Here is a tiny trained network, its code and every weight. The questions are about switching its units off for an input and a class, where a switched-off unit gives its printed mean instead of its output.

import numpy as np


def w(rows, s, z=0):
    codes = np.array(rows[::2]) - 128.0
    scale = np.full(codes.shape[1], s)
    scale[-1] = z or s
    return codes * scale


def norm(h):
    return h / np.sqrt((h * h).mean(-1, keepdims=True) + 1e-5)


def f(y):
    return np.maximum(y, 0)


def log_softmax(a):
    a = a - a.max(-1, keepdims=True)
    return a - np.log(np.exp(a).sum(-1, keepdims=True))


def net(x, mask):
    res = np.array(x, float).reshape(1, 5) / 4 @ E
    u = 0
    for l in range(2):
        y = f(norm(res) @ A[l][:, :-1].T + A[l][:, -1])
        res = res + np.where(mask[u : u + 14], y, B[l][:, -1]) @ B[l][:, :-1]
        u += 14
    return log_softmax(norm(res)[-1] @ U[:, :-1].T + U[:, -1])


A, B = {}, {}
E = w([
[85,146,50,1,150],'x0',
[79,127,242,64,165],'x1',
[120,124,129,133,126],'x2',
[117,177,134,220,246],'x3',
[139,131,129,120,137],'x4',
],0.0043)
A[0] = w([
[119,134,212,153,222,1],'0.n0',
[132,119,91,60,124,114],'0.n1',
[84,43,196,106,185,170],'0.n2',
[171,89,191,91,225,100],'0.n3',
[67,205,86,163,233,79],'0.n4',
[78,193,106,144,169,64],'0.n5',
[85,175,255,75,148,189],'0.n6',
[146,187,169,242,229,90],'0.n7',
[170,74,201,184,39,166],'0.n8',
[84,112,105,154,104,137],'0.n9',
[78,110,189,150,130,81],'0.n10',
[67,253,91,164,220,64],'0.n11',
[31,225,48,80,157,51],'0.n12',
[190,87,178,78,69,60],'0.n13',
],0.006,0.0027)
B[0] = w([
[70,110,160,147,3,173],'0.n0',
[85,168,70,135,84,195],'0.n1',
[123,142,186,93,76,210],'0.n2',
[90,88,143,186,63,175],'0.n3',
[184,72,119,163,99,208],'0.n4',
[205,93,122,121,106,161],'0.n5',
[90,126,216,109,185,254],'0.n6',
[86,255,85,114,111,241],'0.n7',
[217,54,110,114,203,252],'0.n8',
[112,98,76,157,96,150],'0.n9',
[143,105,169,138,81,163],'0.n10',
[242,73,217,136,163,208],'0.n11',
[208,23,148,54,91,207],'0.n12',
[151,127,134,135,205,195],'0.n13',
],0.0054,0.0043)
A[1] = w([
[108,167,134,169,124,102],'1.n0',
[59,106,157,97,124,152],'1.n1',
[161,82,75,130,129,71],'1.n2',
[216,105,154,125,145,183],'1.n3',
[107,170,117,159,108,2],'1.n4',
[175,96,51,109,113,146],'1.n5',
[75,149,157,144,87,132],'1.n6',
[119,99,154,97,149,79],'1.n7',
[182,121,91,132,180,31],'1.n8',
[82,164,111,67,79,157],'1.n9',
[8,158,132,107,185,126],'1.n10',
[127,189,82,172,95,93],'1.n11',
[140,134,209,98,102,144],'1.n12',
[36,157,148,167,80,72],'1.n13',
],0.011,0.0034)
B[1] = w([
[103,191,112,154,112,149],'1.n0',
[190,118,45,155,172,191],'1.n1',
[194,113,168,126,94,194],'1.n2',
[91,55,112,146,129,255],'1.n3',
[146,107,128,149,149,134],'1.n4',
[116,165,173,133,57,240],'1.n5',
[139,158,111,133,93,157],'1.n6',
[72,96,131,81,225,172],'1.n7',
[174,89,163,159,86,173],'1.n8',
[127,214,98,159,165,187],'1.n9',
[234,183,26,148,131,152],'1.n10',
[96,121,71,114,254,166],'1.n11',
[44,112,121,61,166,231],'1.n12',
[155,123,166,166,92,146],'1.n13',
],0.0079,0.0072)
U = w([
[236,24,136,182,44,233],'0',
[61,19,200,63,211,186],'1',
[177,232,55,106,17,3],'2',
[117,199,42,56,215,149],'3',
[155,167,49,255,215,91],'4',
[52,210,239,187,119,56],'5',
],0.012,0.0018)

Each question gives the input, the list of numbers given to net, and the class t.
The units are the neurons (one row each of A and B). Each row of codes is followed by its name. A weight is (code - 128) times the scale printed after its matrix; where a second scale follows, it is the last column's (A, B and U).
mask holds one flag per neuron, layer by layer. A switched-off neuron (its flag False) gives its mean, the last column of its row in B, instead of its output. The means were averaged over made-up inputs and are rounded, as every weight is.
A unit's drop is (log p(t) with every unit on - log p(t) with that unit switched off) / (log p(t) with every unit on - log p(t) with every unit switched off).
most important unit: the unit with the biggest drop
top k neurons: the k neurons with the biggest drops, biggest first
top k neurons in layer l: the k neurons of layer l with the biggest drops, biggest first
drop when u is switched off: that unit's drop, to one decimal
input [-4,3,7,8,7], class 5: top 2 neurons in layer 0 -> (0.n7, 0.n11)
input [1,-1,7,-6,-1], class 2: most important unit -> 0.n11
input [1,-6,7,6,-4], class 0: top 2 neurons in layer 0 -> (0.n11, 0.n4)
input [-7,1,4,2,0], class 5: top 2 neurons -> (0.n7, 1.n1)
input [7,-4,-3,1,-7], class 0: top 2 neurons -> (0.n12, 0.n7)
input [1,7,2,-4,-3], class 3: top 2 neurons -> (1.n10, 0.n11)
input [0,1,-7,4,-7], class 5: top 3 neurons -> (0.n7, 0.n8, 0.n0)
input [6,0,-7,-1,2], class 2: top 2 neurons -> (0.n6, 0.n1)
input [-7,-5,-8,2,-8], class 4: top 4 neurons -> (0.n7, 1.n11, 0.n12, 0.n11)
input [2,0,3,5,-6], class 0: top 3 neurons in layer 0 -> (0.n4, 0.n5, 0.n6)
input [2,5,1,-8,1], class 3: top 2 neurons in layer 0 -> (0.n11, 0.n12)
input [3,7,-1,-1,-5], class 3: top 2 neurons in layer 1 -> (1.n10, 1.n1)
input [1,8,-6,-1,1], class 3: top 3 neurons in layer 1 -> (1.n10, 1.n1, 1.n3)
input [-4,8,3,5,1], class 5: top 2 neurons in layer 0 -> (0.n7, 0.n0)
input [-5,3,-2,2,0], class 5: top 4 neurons in layer 0 -> (0.n7, 0.n8, 0.n10, 0.n1)
input [6,1,0,-1,-5], class 3: most important unit -> 0.n12
input [-3,5,2,2,7], class 5: top 2 neurons -> (0.n7, 0.n0)
input [2,8,2,-3,6], class 3: top 2 neurons in layer 1 -> (1.n10, 1.n1)
input [1,-2,6,6,-7], class 0: top 2 neurons -> (0.n11, 0.n4)
input [3,0,7,-7,-1], class 2: most important unit -> 0.n6
input [2,0,3,-2,7], class 2: top 2 neurons in layer 0 -> (0.n1, 0.n6)
input [7,-3,-7,1,-3], class 0: top 2 neurons in layer 0 -> (0.n12, 0.n7)
input [7,7,5,-5,-2], class 3: drop when 0.n1 is switched off -> 0.0
input [2,-2,2,-3,-7], class 2: drop when 0.n8 is switched off -> 0.1
